Here is a tiny trained network, its code and every weight. The questions are about switching its units off for an input and a class, where a switched-off unit gives its printed mean instead of its output.

import numpy as np


def w(rows, s, z=0):
    codes = np.array(rows[::2]) - 128.0
    scale = np.full(codes.shape[1], s)
    scale[-1] = z or s
    return codes * scale


def norm(h):
    return h / np.sqrt((h * h).mean(-1, keepdims=True) + 1e-5)


def f(y):
    return np.maximum(y, 0)


def log_softmax(a):
    a = a - a.max(-1, keepdims=True)
    return a - np.log(np.exp(a).sum(-1, keepdims=True))


def net(x, mask):
    res = np.array(x, float).reshape(1, 6) / 4 @ E
    u = 0
    for l in range(4):
        y = f(norm(res) @ A[l][:, :-1].T + A[l][:, -1])
        res = res + np.where(mask[u : u + 3], y, B[l][:, -1]) @ B[l][:, :-1]
        u += 3
    return log_softmax(norm(res)[-1] @ U[:, :-1].T + U[:, -1])


A, B = {}, {}
E = w([
[122,136,64,13,149,85,58,114,159,127],'x0',
[69,108,167,118,78,38,73,116,157,162],'x1',
[77,49,88,112,161,174,22,174,61,185],'x2',
[201,124,149,112,130,108,122,209,147,162],'x3',
[70,123,180,135,158,193,102,240,81,90],'x4',
[96,121,93,112,124,77,135,129,2,114],'x5',
],0.0093)
A[0] = w([
[238,90,110,183,69,204,239,97,78,153,2],'0.n0',
[137,72,239,102,77,121,20,157,231,254,67],'0.n1',
[126,125,69,169,46,91,243,84,154,113,40],'0.n2',
],0.0052,0.0026)
B[0] = w([
[64,125,108,94,175,82,30,203,165,57,192],'0.n0',
[254,117,240,65,188,200,133,90,140,194,254],'0.n1',
[239,193,89,131,65,179,94,13,68,181,202],'0.n2',
],0.0066,0.0049)
A[1] = w([
[211,208,186,122,130,3,173,181,164,83,14],'1.n0',
[27,79,217,196,70,157,146,226,52,173,127],'1.n1',
[144,181,117,163,231,241,169,130,132,130,7],'1.n2',
],0.006,0.0013)
B[1] = w([
[146,97,155,129,119,184,102,127,122,255,254],'1.n0',
[153,165,125,35,120,133,169,145,144,217,248],'1.n1',
[167,62,65,150,155,110,143,134,236,73,222],'1.n2',
],0.012,0.0045)
A[2] = w([
[163,176,153,152,157,244,224,155,84,137,23],'2.n0',
[69,117,150,143,153,255,173,186,111,93,138],'2.n1',
[147,204,176,166,77,97,180,17,106,128,3],'2.n2',
],0.0077,0.0044)
B[2] = w([
[248,78,161,35,149,127,76,129,188,204,232],'2.n0',
[189,138,249,205,135,189,190,140,139,134,253],'2.n1',
[32,220,137,192,64,87,146,2,92,90,249],'2.n2',
],0.012,0.0038)
A[3] = w([
[96,100,192,80,151,160,155,126,197,39,251],'3.n0',
[81,151,107,51,183,72,110,160,2,188,21],'3.n1',
[80,131,158,105,68,51,161,68,147,147,178],'3.n2',
],0.008,0.0016)
B[3] = w([
[105,162,16,138,62,73,111,229,147,157,223],'3.n0',
[37,131,4,78,131,32,51,160,92,110,244],'3.n1',
[181,163,220,179,216,122,254,227,135,124,255],'3.n2',
],0.0077,0.0049)
U = w([
[192,118,154,106,139,158,127,138,161,196,150],'0',
[131,85,137,134,137,160,141,138,56,77,92],'1',
[75,124,88,76,116,95,91,150,95,145,131],'2',
[113,127,126,190,147,179,139,194,124,26,125],'3',
[107,180,167,165,85,94,158,64,109,108,115],'4',
[101,44,236,136,67,125,78,130,92,3,5],'5',
],0.024,0.032)

Each question gives the input, the list of numbers given to net, and the class t.
The units are the neurons (one row each of A and B). Each row of codes is followed by its name. A weight is (code - 128) times the scale printed after its matrix; where a second scale follows, it is the last column's (A, B and U).
mask holds one flag per neuron, layer by layer. A switched-off neuron (its flag False) gives its mean, the last column of its row in B, instead of its output. The means were averaged over made-up inputs and are rounded, as every weight is.
A unit's drop is (log p(t) with every unit on - log p(t) with that unit switched off) / (log p(t) with every unit on - log p(t) with every unit switched off).
The circuit of an input: a set's keep is (log p(t) with only the set's units on - log p(t) with every unit switched off) / (log p(t) with every unit on - log p(t) with every unit switched off). Starting from all 12 units, units are removed one at a time, each time the one whose removal leaves the highest keep (on an exact tie, the one counted first), for as long as the keep stays at least 0.8.
units of the circuit, in order: the units of the circuit, biggest drop first
k most important neurons: the k neurons with the biggest drops, biggest first
top k neurons in layer l: the k neurons of layer l with the biggest drops, biggest first
drop when u is switched off: that unit's drop, to one decimal
input [8,2,-1,-7,-7,7], class 4: units of the circuit, in order : [3.n2 2.n0]
input [-3,4,-6,6,-4,7], class 4: units of the circuit, in order : [2.n2]
input [0,3,3,-5,-7,-4], class 4: 2 most important neurons : [2.n2 1.n0]
input [-6,-8,-4,-3,8,-6], class 0: top 2 neurons in layer 2 : [2.n0 2.n2]
input [5,-7,-1,3,-8,4], class 2: units of the circuit, in order : [2.n1 0.n1 2.n0]
input [1,-1,-4,0,2,6], class 4: top 2 neurons in layer 1 : [1.n1 1.n2]
input [1,2,6,-2,4,0], class 2: 2 most important neurons : [3.n1 1.n1]
input [7,-6,-1,5,4,2], class 3: top 2 neurons in layer 0 : [0.n1 0.n2]
input [-4,-8,5,-5,8,-5], class 0: 2 most important neurons : [2.n0 1.n1]
input [-7,8,5,4,-3,6], class 2: top 2 neurons in layer 1 : [1.n0 1.n2]
input [-5,6,5,7,-1,6], class 2: top 2 neurons in layer 2 : [2.n1 2.n0]
input [-6,-5,7,-6,-4,-7], class 3: top 2 neurons in layer 1 : [1.n2 1.n0]
input [-6,-6,-7,-3,2,5], class 0: 2 most important neurons : [2.n0 0.n0]
input [-4,6,6,4,2,4], class 2: units of the circuit, in order : [3.n1]
input [-5,-1,5,-8,-3,-5], class 3: top 2 neurons in layer 1 : [1.n0 1.n2]
input [7,-2,-2,-2,-7,7], class 4: top 2 neurons in layer 0 : [0.n0 0.n2]
input [7,8,-3,-5,-8,-5], class 4: top 2 neurons in layer 2 : [2.n2 2.n0]
input [-2,-7,-2,-4,-5,-1], class 3: drop when 0.n0 is switched off : 0.6
input [-7,7,-3,-4,-8,-8], class 4: drop when 2.n2 is switched off : 0.3
input [7,-6,-1,-3,0,-2], class 2: drop when 3.n0 is switched off : 0.2
input [1,1,0,-2,-1,3], class 4: most important neuron : [0.n0]
